The rows lie along a hidden order. The number after each row says roughly how far along it the row is, from 0 to 10. A new part has a new order.
[-36  -3   7   8 -29 -11   4  39   1  -4  15  -1  27   2  -8 -12  -5  -2
  -7 -29   5  -8   3 -23  -8  13 -17  -2   4 -11  21  -5   0  16  24  10
  -9  -4  -7   2  24] | 9
[-38  -3   1   5 -18 -10   5  52   2   8  12   0  23   5 -13  -4  -7 -11
 -15 -23  -2  -6  -2  -8  -8  16 -19  -1   5  -7  15  -3   4  16  19  17
 -15  -5 -15   6  23] | 10
[-38  -7   6  11  26   0   9  30   3  -9 -25  -4  -6   8   3  -8  -1   4
  -2 -27  -4  10   3  -1  -7  13 -28  -9  -3  -6   9   2 -22 -12  22 -24
   7  10  18   1   7] | 5
[-24  -2   3   5   9   7   7  28   1  -4 -24  -1 -10  16   5  -1  -5 -10
  -1 -51 -10  18   3  17  -4  15 -41  -4  -2  -2  -5  10 -25 -13   7 -11
   2  12  12   3  -4] | 7
[-15 -20  -4   1   4  18  16  22   2   4 -17  -9  -2  18  -5  -2  -6 -12
   8 -25 -19  12  -1  -2   5  12 -14  -2   0  -2 -11  10 -10  -7   7   8
   0  10  12   2  -6] | 8
[  4  12 -28  -3 -21  -4   0   0  -3  26   3   9 -20   0  -1  22  -4 -21
 -15  -2  -3  13   1  19  -4  14 -14  11   1   0 -18   7   7  -4 -23   7
 -14  -5 -29  11   0] | 6
[ -3   6  -4   4   2  -8  -9 -19  -3   9 -12  -8 -39  -6  11  13   7  20
  -1  44   7  10   4   8   5  16  20  -3  -5  -6  -3   1  -8 -10   1 -24
   8   2   7   1 -15] | 0
[ 22   4 -15  -9 -12   7  -1 -26  -2  30   3   0 -23  -2  -8  21   0 -11
  -4  42 -10   6  -1  -1   6  14   8  12  -1   3 -17   7  11  -8 -22  11
  -1  -5 -14   7  -9] | 4
[-21  17   3   6   4 -20  -9  -6  -2  -8  -8   4 -43  -9  11   6   7   4
 -14   1  15   6   6  -4  -8  15  -5  -3  -5  -6  13  -3 -17  -4   8 -33
   6   1   2   2  11] | 1
[-38   3  11  11   2 -14   0  46   1 -20  -1   2  15  -1   2 -14   0   5
  -9 -34  10  -3   2 -17 -12  17 -30  -9   1 -11  23  -6 -14   6  28  -5
  -1   1   3  -2  21] | 6
[ -6 -16  -7   1   6   4   0  20   2  17  17 -17  18   5 -20  -6  -5   4
   3  52  -7 -20  -5 -20   8  15  22  -1   4  -8   8  -4  22  16   9  36
  -6  -9  -8   1  -1] | 7
[-25  -4  -6   0  25   3  13  38  -1  12   5   1   1  13 -13   6 -13 -27
 -10 -35 -12  15   1  16  -6  15 -26   4   4  -2  -7   8  -2   1 -11  15
 -13   4 -15   6   2] | 10
[ -9 -14  -2   3   7   5  -2   6   4   2  11 -13  18  -4 -13 -16   3  15
   5  58  -1 -23  -5 -24   3  15  20  -4   2 -10  16  -9   8  11  28  26
   0 -12  -1  -2   9] | 5
[  1  -6   2   3  -5  -6 -11  -8   1   0   6 -13   3  -8  -6 -10   4  24
  12  63   7 -20  -2 -22  11  17  33  -7   0 -10  14  -8  10   8  26   9
   7  -5   8  -4  -2] | 2
[-30 -12   7   5  16   1   3  30   4 -12 -12 -15  16   5  -5 -20   0  18
   5   6  -3  -9  -1 -19   1  14  -3 -10  -1 -10  18  -5  -8  -2  38  -2
   7   3  19  -4   5] | 5
[ 16  -1 -10  -3  20   9  -3 -30  -1  16 -13  -9 -33   2   2  14   4   5
   6  45  -8   9   1  13  10  12  16   0  -4   2 -17   7   0 -15 -12  -5
   7   3   6   2 -24] | 1
[-25  -8  -3   2  -5  10  14  38  -1  12 -10  -4  -1  17  -6   4 -11 -21
  -4 -40 -13  20   3  14   1  14 -32   0   1  -1 -18  14  -9  -2  -2   6
  -8   9  -2   5  -9] | 9
[-21  -5  14   7 -23   0   4  24   6 -34 -18   1  12   1   6 -19   0  10
   5 -26   0  -4   0 -16  -9  15 -19 -10  -3 -11  16  -4 -16  -7  27 -20
   8   5  21  -7  10] | 5
